Look-ups in named tables: a row name and a column name give one cell, copied from the table.

Table divunur
fields: sir, zavilit, vos, mokebe, guven, pozad
vam: [72, 135, 209, 157, 83, 157]
tuk: [75, 102, 170, 145, 73, 205]
tesekes: [33, 124, 134, 116, 96, 156]
lup: [54, 110, 187, 191, 114, 174]
lila: [64, 147, 213, 199, 111, 207]
viv: [88, 118, 111, 149, 134, 204]
mokez: [43, 170, 215, 169, 62, 160]
mifigub: [63, 168, 194, 119, 108, 129]
piriba: [59, 99, 197, 215, 129, 181]
dav: [82, 105, 173, 127, 115, 137]
lani: [125, 90, 213, 164, 135, 176]
savabur: [93, 110, 186, 159, 93, 226]
vageri: [96, 87, 180, 145, 139, 146]

mokebe of lila = 199
zavilit of mokez = 170
vos of mokez = 215
pozad of vam = 157
guven of savabur = 93
pozad of tuk = 205
pozad of tesekes = 156
guven of lani = 135
sir of tesekes = 33
sir of lila = 64
guven of viv = 134
mokebe of vageri = 145
zavilit of lila = 147
Which row has the largest zavilit? mokez

tob =
,kupefaz,bifov
nop,-0.941,0.003
gik,-0.780,0.298
tezufof,0.863,-0.144
mub,-0.674,-0.426

nop, kupefaz => -0.941
mub, bifov => -0.426
tezufof, kupefaz => 0.863
gik, kupefaz => -0.780
gik, bifov => 0.298
nop, bifov => 0.003
tezufof, bifov => -0.144

Table poteli
cols = puniti, zit, ruz
fomog: [129, 120, 107]
mimoru: [88, 55, 129]
telufo: [177, 190, 241]
neredep: [108, 25, 77]

What is the zit of mimoru in poteli?
55
What is the puniti of mimoru in poteli?
88
What is the puniti of telufo in poteli?
177
What is the zit of fomog in poteli?
120
What is the ruz of fomog in poteli?
107
What is the puniti of fomog in poteli?
129
What is the ruz of neredep in poteli?
77
What is the zit of neredep in poteli?
25
What is the puniti of neredep in poteli?
108
What is the ruz of telufo in poteli?
241
What is the zit of telufo in poteli?
190
What is the ruz of mimoru in poteli?
129

tigu =
,kigug,lalinas,padok
kiguzun,95,205,97
degekas,109,84,110
vurate,202,107,206
bog,175,142,182
tirogi,106,138,104
dat,43,108,39
fonu,43,115,39
bezud,105,41,101
pabi,85,140,86
fol,129,103,131
zera,182,211,190
fas,214,173,223
veno,187,191,196

kigug of fol = 129
padok of kiguzun = 97
kigug of zera = 182
padok of degekas = 110
kigug of bezud = 105
lalinas of fol = 103
padok of pabi = 86
lalinas of vurate = 107
kigug of veno = 187
padok of tirogi = 104
padok of dat = 39
kigug of fas = 214

fidi:
         tas  voz  mosobof
fav      167  109      150
dareko    71  148      158
bokozo   196  136      147
gul       74  138      155
funizod  150  144      170
neso     192  151      131
zus      166  137      151
zaz       59  139      141
sapig    110  130      144
bupi     128  156      145

mosobof of funizod: 170
voz of zus: 137
mosobof of bokozo: 147
tas of bupi: 128
tas of dareko: 71
mosobof of gul: 155
tas of zus: 166
mosobof of fav: 150
tas of sapig: 110

Table vop
columns: dilusob, favopan, kape, lol, ladab, tuf
nesib: [0.887, -0.490, -1.546, -0.043, -1.776, 1.463]
likade: [1.414, -0.146, 3.664, 2.484, 0.395, 1.320]
gideru: [0.679, 2.783, -1.285, 3.774, 6.122, 8.705]
gidov: [0.413, 2.193, -3.422, -0.342, 0.006, 2.176]
suko: [0.655, 0.915, 0.083, 1.545, 1.654, 2.803]
mevo: [-0.866, 0.510, -3.539, -1.172, 0.245, -1.031]
gemu: [-2.637, 3.290, -3.052, 3.761, 0.266, -1.977]
zigegi: [3.682, -1.714, 7.548, 1.900, 0.580, 2.981]
fek: [-0.091, 0.292, 0.708, 1.264, -3.998, -1.863]
buva: [-0.841, 2.234, 0.106, 4.602, -7.551, -1.235]

What is the kape of buva in vop?
0.106
What is the dilusob of gemu in vop?
-2.637
What is the ladab of zigegi in vop?
0.580
What is the lol of fek in vop?
1.264
What is the tuf of zigegi in vop?
2.981
What is the ladab of suko in vop?
1.654
What is the kape of fek in vop?
0.708

Table fulo
fields: zoze, katugad
bop: [30, -29]
kote: [-42, -62]
zoges: [-25, -50]
goker: [12, -55]
zunepem: [-5, 56]
zizef: [15, -52]
tuporev: [-14, -69]
pulegup: [-25, -57]

goker, katugad => -55
zoges, katugad => -50
tuporev, zoze => -14
zoges, zoze => -25
bop, katugad => -29
tuporev, katugad => -69
bop, zoze => 30
kote, zoze => -42
zizef, zoze => 15
pulegup, zoze => -25
pulegup, katugad => -57

Table roz
,sezope,resep
vofum,40.88,-74.33
ditopip,21.02,36.40
vot,81.49,24.75

ditopip, resep: 36.40
vofum, sezope: 40.88
vot, resep: 24.75
vot, sezope: 81.49
ditopip, sezope: 21.02
vofum, resep: -74.33

mero:
|  | ruleke | sopa | fuso | fum | bopevo |
|---|---|---|---|---|---|
| bitu | 0.13 | 0.27 | 0.20 | -0.64 | -0.76 |
| kig | -0.80 | -0.80 | -0.50 | -0.46 | -0.49 |
| mibos | -0.40 | -0.26 | -0.17 | -0.52 | -0.48 |
| lipon | -0.47 | -0.86 | -0.85 | -0.56 | -0.72 |
| raz | -0.15 | -0.27 | 0.10 | -0.39 | 0.06 |
| pup | -0.24 | -0.18 | -0.29 | -0.47 | -0.47 |
| kuge | -0.84 | -0.50 | -0.43 | -0.51 | -0.55 |
| kamun | 0.37 | 0.59 | -0.42 | -0.69 | -0.79 |

bopevo of kamun is -0.79
fuso of mibos is -0.17
sopa of raz is -0.27
bopevo of kuge is -0.55
sopa of pup is -0.18
bopevo of raz is 0.06
fum of kig is -0.46
fuso of kamun is -0.42
ruleke of bitu is 0.13
fum of pup is -0.47
fum of kamun is -0.69
sopa of kig is -0.80

Table rivilur
         ruzofem  zogagu  kigake    kem  lumop
lozulik    1.865   3.170   2.923  1.641  1.573
gal        4.141  -6.265   8.902  8.145  9.051
dinel      2.718   2.429   1.995  0.574  2.304
rubiv      1.602   0.035   3.165  2.770  3.556

gal, kem: 8.145
dinel, lumop: 2.304
gal, lumop: 9.051
gal, kigake: 8.902
lozulik, kem: 1.641
lozulik, ruzofem: 1.865
dinel, kem: 0.574
rubiv, lumop: 3.556
rubiv, zogagu: 0.035
rubiv, ruzofem: 1.602
lozulik, kigake: 2.923
rubiv, kem: 2.770

butelun:
,ves,bonefo,rinopog,koroti,gelisod,gikufi
nin,8340,8405,5261,1708,4694,266
pov,3696,4025,4476,9818,7220,266
magiliz,8976,4858,2224,7432,5533,266
tas,2313,3705,6541,3111,8023,266
pasil,7438,5958,6231,5056,7949,266
pok,8353,6736,4805,1652,5991,266
gop,6580,7208,3298,3849,4880,266
zibafe,6213,5567,6453,2972,6174,266
duf,6399,7261,6855,5629,9233,266
konud,9821,7829,5168,7481,4225,266
mon,4335,4566,6964,4218,6430,266
kopozu,8645,5678,5476,9172,2631,266
bikom,8532,4283,3592,3870,2194,266

gikufi of zibafe = 266
ves of kopozu = 8645
koroti of bikom = 3870
koroti of tas = 3111
koroti of duf = 5629
rinopog of magiliz = 2224
gelisod of pok = 5991
rinopog of nin = 5261
koroti of mon = 4218
rinopog of kopozu = 5476
gikufi of gop = 266
koroti of magiliz = 7432
bonefo of duf = 7261
bonefo of magiliz = 4858

